Below are the code and all the weights of a small trained network. Each question names an input and a target symbol and asks about switching units off, where a switched-off unit gives its printed mean instead of its output.

import numpy as np


def w(rows, s, z=0):
    codes = np.array(rows[::2]) - 128.0
    scale = np.full(codes.shape[1], s)
    scale[-1] = z or s
    return codes * scale


def norm(h):
    return h / np.sqrt((h * h).mean(-1, keepdims=True) + 1e-5)


def f(y):
    return np.maximum(y, 0)


def softmax(a):
    e = np.exp(a - a.max(-1, keepdims=True))
    return e / e.sum(-1, keepdims=True)


def log_softmax(a):
    a = a - a.max(-1, keepdims=True)
    return a - np.log(np.exp(a).sum(-1, keepdims=True))


def net(x, mask):
    ids = ['Φξπστψω'.index(c) for c in x.split()]
    T = len(ids)
    res = E[ids] + P[:T]
    r = norm(res)
    for j in range(3):
        rows = slice(4 * j, 4 * j + 4)
        q, k, v = (r @ M[0][rows].T for M in (Q, K, V))
        z = softmax(np.where(np.tri(T) > 0, q @ k.T / 4**0.5, -1e9)) @ v
        o = O[0][rows]
        res = res + np.where(mask[j], z, o[:, -1]) @ o[:, :-1]
    y = f(norm(res) @ A[0][:, :-1].T + A[0][:, -1])
    res = res + np.where(mask[3:15], y, B[0][:, -1]) @ B[0][:, :-1]
    return log_softmax(norm(res)[-1] @ U[:, :-1].T + U[:, -1])


Q, K, V, O, A, B = {}, {}, {}, {}, {}, {}
E = w([
[142,121,156,8],'Φ',
[90,162,98,25],'ξ',
[46,199,122,201],'π',
[176,70,43,131],'σ',
[131,115,200,97],'τ',
[193,77,67,131],'ψ',
[140,116,132,143],'ω',
],0.017)
P = w([
[129,186,107,161],'0',
[167,171,144,86],'1',
[116,8,129,164],'2',
[68,208,143,175],'3',
[242,143,160,177],'4',
[154,48,105,157],'5',
[66,208,133,153],'6',
[240,148,134,174],'7',
[152,69,107,145],'8',
],0.011)
Q[0] = w([
[103,165,22,163],'H0',
[112,174,98,210],'H0',
[198,183,194,142],'H0',
[150,75,172,175],'H0',
[185,148,132,161],'H1',
[105,129,128,101],'H1',
[51,107,54,113],'H1',
[78,120,147,200],'H1',
[198,136,147,254],'H2',
[106,175,71,142],'H2',
[90,155,192,221],'H2',
[174,137,45,207],'H2',
],0.01)
K[0] = w([
[118,98,118,75],'H0',
[69,128,190,188],'H0',
[169,78,220,61],'H0',
[248,169,126,93],'H0',
[65,114,75,31],'H1',
[76,1,117,71],'H1',
[74,34,112,162],'H1',
[147,141,174,73],'H1',
[206,107,111,192],'H2',
[81,41,112,90],'H2',
[253,33,39,146],'H2',
[207,95,191,171],'H2',
],0.008)
V[0] = w([
[116,75,111,86],'H0',
[17,75,74,132],'H0',
[105,154,166,154],'H0',
[218,101,130,171],'H0',
[135,94,200,82],'H1',
[254,182,131,124],'H1',
[127,91,109,195],'H1',
[71,189,123,172],'H1',
[191,192,190,130],'H2',
[89,88,121,56],'H2',
[69,161,128,124],'H2',
[134,180,128,126],'H2',
],0.0079)
O[0] = w([
[150,224,173,102,155],'H0',
[138,4,106,75,46],'H0',
[116,87,145,71,48],'H0',
[78,174,43,32,113],'H0',
[149,104,114,55,69],'H1',
[12,56,244,214,248],'H1',
[238,153,194,206,31],'H1',
[81,224,147,90,81],'H1',
[66,188,180,152,169],'H2',
[182,45,163,220,178],'H2',
[190,109,2,143,154],'H2',
[90,107,108,133,208],'H2',
],0.0041,0.0017)
A[0] = w([
[167,154,61,254,176],'N0',
[56,139,80,204,129],'N1',
[56,182,89,243,136],'N2',
[134,114,55,153,130],'N3',
[72,20,103,145,251],'N4',
[175,119,160,59,198],'N5',
[180,43,174,118,83],'N6',
[128,176,106,72,251],'N7',
[139,157,223,169,91],'N8',
[174,136,105,87,109],'N9',
[143,113,82,140,66],'N10',
[58,179,71,189,207],'N11',
],0.0094,0.0027)
B[0] = w([
[78,104,172,93,255],'N0',
[188,195,113,100,197],'N1',
[195,105,123,136,224],'N2',
[62,209,221,143,195],'N3',
[175,164,21,147,234],'N4',
[220,74,66,255,219],'N5',
[67,12,86,129,196],'N6',
[105,88,167,190,229],'N7',
[145,105,45,122,186],'N8',
[177,128,187,181,185],'N9',
[103,236,174,59,163],'N10',
[132,23,119,86,224],'N11',
],0.0066,0.0055)
U = w([
[77,47,67,147,253],'Φ',
[189,86,36,132,64],'ξ',
[195,232,98,97,100],'π',
[137,108,181,201,24],'σ',
[143,163,192,91,204],'τ',
[71,178,130,253,102],'ψ',
[78,155,203,201,179],'ω',
],0.015,0.0031)

Each question gives the input, a string of symbols that net reads in full, and the target symbol t.
The units are the heads (4 rows each of Q, K, V and O) and the neurons (one row each of A and B). Each row of codes is followed by its name. A weight is (code - 128) times the scale printed after its matrix; where a second scale follows, it is the last column's (O, A, B and U).
mask holds one flag per unit, heads first, then neurons. A switched-off unit (its flag False) gives its mean, the last column of its rows in O or B, instead of its output. The means were averaged over made-up inputs and are rounded, as every weight is.
A unit's drop is (log p(t) with every unit on - log p(t) with that unit switched off) / (log p(t) with every unit on - log p(t) with every unit switched off).
The circuit of an input: a set's keep is (log p(t) with only the set's units on - log p(t) with every unit switched off) / (log p(t) with every unit on - log p(t) with every unit switched off). Starting from the 12 units with the biggest drops (on a tie, the unit counted first), units are removed one at a time, each time the one whose removal leaves the highest keep (on an exact tie, the one counted first), for as long as the keep stays at least 0.8.
circuit, biggest first: the units of the circuit, biggest drop first
most important unit: the unit with the biggest drop
top k neurons: the k neurons with the biggest drops, biggest first
heads that matter: for each layer, one digit per head in row order, 1 if its drop is at least 0.15 and else 0, layers parted by /
drop when u is switched off: that unit's drop, to one decimal
input σ ω ξ ω ψ τ ξ π τ, target ξ: most important unit : N0
input Φ ξ σ σ π, target ξ: heads that matter : 010
input ξ ω ξ, target ξ: circuit, biggest first : [N4; H2]
input ξ ψ ξ σ π π, target ξ: circuit, biggest first : [N2; N1; N11]
input π π σ ω ω, target π: circuit, biggest first : [H1; H0]
input ω σ ω Φ, target σ: circuit, biggest first : [N5; H1; N7]
input σ ω σ ξ σ, target ω: heads that matter : 101
input ξ τ π ω σ ξ ω, target Φ: heads that matter : 111
input τ σ ψ Φ ξ, target σ: heads that matter : 000
input σ σ Φ σ σ, target σ: heads that matter : 100
input ψ π ψ π ω, target π: circuit, biggest first : [N8; H2; H0]
input ξ ξ σ π τ τ, target ξ: heads that matter : 000
input σ σ σ ξ ψ, target σ: heads that matter : 000
input σ σ σ π π, target σ: most important unit : N2
input ω ω ψ ξ τ σ σ σ, target τ: heads that matter : 101
input ω ω σ ω, target ξ: heads that matter : 000
input ψ Φ σ ξ ψ π, target Φ: top 2 neurons : [N11; N0]
input Φ π ξ σ, target π: top 4 neurons : [N10; N3; N6; N5]
input π σ σ ξ ψ Φ σ, target π: heads that matter : 000
input ω π ξ ξ, target Φ: most important unit : H2
input Φ ξ π σ π τ ξ, target Φ: top 2 neurons : [N7; N3]
input ψ σ σ σ σ, target σ: drop when N0 is switched off : 0.3
input Φ ξ τ ξ ξ Φ ξ ψ π, target Φ: drop when N10 is switched off : 0.1
input σ σ σ ω ψ, target σ: drop when H1 is switched off : 0.2
input ψ π ξ ξ σ τ ω, target ξ: drop when N2 is switched off : 0.2
